Here is a tiny trained network, its code and every weight. The questions are about switching its units off for an input and a class, where a switched-off unit gives its printed mean instead of its output.

import numpy as np


def w(rows, s, z=0):
    codes = np.array(rows[::2]) - 128.0
    scale = np.full(codes.shape[1], s)
    scale[-1] = z or s
    return codes * scale


def norm(h):
    return h / np.sqrt((h * h).mean(-1, keepdims=True) + 1e-5)


def f(y):
    return np.maximum(y, 0)


def log_softmax(a):
    a = a - a.max(-1, keepdims=True)
    return a - np.log(np.exp(a).sum(-1, keepdims=True))


def net(x, mask):
    res = np.array(x, float).reshape(1, 8) / 4 @ E
    u = 0
    for l in range(4):
        y = f(norm(res) @ A[l][:, :-1].T + A[l][:, -1])
        res = res + np.where(mask[u : u + 8], y, B[l][:, -1]) @ B[l][:, :-1]
        u += 8
    return log_softmax(norm(res)[-1] @ U[:, :-1].T + U[:, -1])


A, B = {}, {}
E = w([
[109,63,107,49],'x0',
[3,163,158,155],'x1',
[128,127,130,128],'x2',
[156,30,223,144],'x3',
[128,129,130,129],'x4',
[101,75,85,171],'x5',
[128,126,129,127],'x6',
[126,127,129,127],'x7',
],0.0053)
A[0] = w([
[102,68,93,184,61],'L0N1',
[188,186,137,254,83],'L0N2',
[203,98,140,131,192],'L0N3',
[242,141,33,116,5],'L0N4',
[151,102,80,175,117],'L0N5',
[117,110,85,152,82],'L0N6',
[153,184,190,61,173],'L0N7',
[90,122,113,101,247],'L0N8',
],0.012,0.0023)
B[0] = w([
[161,106,103,178,187],'L0N1',
[104,36,103,36,236],'L0N2',
[103,117,219,110,239],'L0N3',
[135,176,168,72,254],'L0N4',
[167,193,92,186,175],'L0N5',
[178,119,80,172,156],'L0N6',
[143,60,13,255,220],'L0N7',
[67,75,146,118,207],'L0N8',
],0.0086,0.0054)
A[1] = w([
[170,190,103,191,78],'L1N1',
[110,214,100,142,98],'L1N2',
[102,146,193,174,160],'L1N3',
[72,81,114,96,183],'L1N4',
[158,67,143,45,228],'L1N5',
[165,123,146,223,93],'L1N6',
[254,120,122,131,255],'L1N7',
[168,135,173,215,93],'L1N8',
],0.01,0.0022)
B[1] = w([
[50,197,4,162,142],'L1N1',
[116,77,59,50,153],'L1N2',
[91,179,254,58,158],'L1N3',
[204,73,151,16,226],'L1N4',
[238,184,98,216,253],'L1N5',
[48,99,151,188,165],'L1N6',
[58,229,138,238,220],'L1N7',
[230,50,193,92,159],'L1N8',
],0.0048,0.0067)
A[2] = w([
[2,93,139,132,161],'L2N1',
[89,141,151,144,64],'L2N2',
[133,175,60,163,253],'L2N3',
[49,144,130,78,62],'L2N4',
[156,127,215,157,247],'L2N5',
[68,159,224,238,44],'L2N6',
[106,153,84,69,64],'L2N7',
[113,95,115,131,118],'L2N8',
],0.0099,0.0017)
B[2] = w([
[207,254,130,147,238],'L2N1',
[184,131,158,77,138],'L2N2',
[77,104,117,92,211],'L2N3',
[168,126,135,74,178],'L2N4',
[55,126,94,55,254],'L2N5',
[185,41,140,145,205],'L2N6',
[65,42,124,108,178],'L2N7',
[156,190,84,137,175],'L2N8',
],0.0088,0.005)
A[3] = w([
[207,184,221,70,83],'L3N1',
[197,91,91,48,168],'L3N2',
[57,33,108,42,252],'L3N3',
[89,40,243,198,97],'L3N4',
[78,88,197,163,166],'L3N5',
[205,103,9,225,91],'L3N6',
[183,117,255,191,196],'L3N7',
[235,10,11,194,120],'L3N8',
],0.0065,0.0028)
B[3] = w([
[109,189,152,226,199],'L3N1',
[224,95,206,162,243],'L3N2',
[188,52,156,119,251],'L3N3',
[70,133,73,139,194],'L3N4',
[40,184,38,98,165],'L3N5',
[111,102,122,158,204],'L3N6',
[83,255,31,16,208],'L3N7',
[152,171,154,214,254],'L3N8',
],0.0075,0.0057)
U = w([
[144,241,174,121,186],'0',
[221,75,169,166,142],'1',
[85,113,40,248,5],'2',
[102,73,111,68,137],'3',
],0.015,0.0028)

Each question gives the input, the list of numbers given to net, and the class t.
The units are the neurons (one row each of A and B). Each row of codes is followed by its name. A weight is (code - 128) times the scale printed after its matrix; where a second scale follows, it is the last column's (A, B and U).
mask holds one flag per neuron, layer by layer. A switched-off neuron (its flag False) gives its mean, the last column of its row in B, instead of its output. The means were averaged over made-up inputs and are rounded, as every weight is.
A unit's drop is (log p(t) with every unit on - log p(t) with that unit switched off) / (log p(t) with every unit on - log p(t) with every unit switched off).
The circuit of an input: a set's keep is (log p(t) with only the set's units on - log p(t) with every unit switched off) / (log p(t) with every unit on - log p(t) with every unit switched off). Starting from the 12 units with the biggest drops (on a tie, the unit counted first), units are removed one at a time, each time the one whose removal leaves the highest keep (on an exact tie, the one counted first), for as long as the keep stays at least 0.8.
units of the circuit, in order: the units of the circuit, biggest drop first
most important unit: the unit with the biggest drop
k most important neurons: the k neurons with the biggest drops, biggest first
top k neurons in layer l: the k neurons of layer l with the biggest drops, biggest first
input [-5,-5,2,4,-5,-1,3,6], class 0: units of the circuit, in order -> L3N7
input [5,-8,8,7,7,-3,-8,4], class 0: units of the circuit, in order -> L3N7, L0N2, L1N7
input [2,0,-6,-4,2,3,-8,-8], class 3: top 4 neurons in layer 0 -> L0N7, L0N2, L0N8, L0N5
input [6,2,-4,-3,6,6,-7,-8], class 1: top 2 neurons in layer 1 -> L1N7, L1N4
input [3,5,7,-8,-3,1,3,8], class 3: units of the circuit, in order -> L2N7, L1N7
input [4,-7,-6,0,3,-6,6,0], class 0: units of the circuit, in order -> L0N2, L1N7
input [5,-7,-1,-6,8,3,-5,7], class 0: top 2 neurons in layer 0 -> L0N4, L0N2
input [7,5,4,3,-5,3,-2,8], class 1: 3 most important neurons -> L1N4, L1N7, L0N3
input [1,-5,-4,6,5,3,-5,2], class 3: 2 most important neurons -> L2N5, L0N3
input [7,-4,7,-6,4,5,3,-2], class 1: top 3 neurons in layer 3 -> L3N7, L3N3, L3N2
input [-3,-4,-5,-5,-3,0,1,-4], class 3: units of the circuit, in order -> L2N1, L3N8, L0N4
input [-2,8,-4,-7,6,7,7,4], class 0: 4 most important neurons -> L2N1, L0N7, L1N5, L0N8
input [6,-3,-8,-6,5,1,7,6], class 1: top 2 neurons in layer 1 -> L1N7, L1N5
input [3,5,-7,-5,-6,3,-4,-4], class 0: most important unit -> L2N1
input [2,5,-8,-7,3,4,-7,6], class 3: top 2 neurons in layer 3 -> L3N8, L3N1
input [-4,1,-3,7,7,7,5,-7], class 2: 2 most important neurons -> L0N1, L0N4
input [4,3,-2,-2,-4,1,7,7], class 1: 3 most important neurons -> L1N4, L1N7, L0N3
input [-4,6,-1,-7,0,-1,-4,0], class 3: 3 most important neurons -> L0N3, L2N7, L1N2
input [-6,-1,-1,7,5,7,6,-6], class 2: 4 most important neurons -> L0N1, L0N5, L3N4, L0N4
input [4,-4,4,1,4,3,-7,1], class 0: 2 most important neurons -> L0N7, L1N5
input [-1,-2,-8,1,-4,2,7,7], class 0: most important neuron -> L0N3
input [5,5,-6,4,-4,3,-5,2], class 0: top 3 neurons in layer 2 -> L2N1, L2N3, L2N7
input [5,5,-2,3,-5,-8,-6,-4], class 2: 2 most important neurons -> L0N7, L0N2
input [-7,6,3,-3,-2,6,8,6], class 1: top 4 neurons in layer 3 -> L3N7, L3N5, L3N4, L3N1
input [-1,-2,-2,7,6,-8,-5,3], class 2: top 2 neurons in layer 0 -> L0N7, L0N4
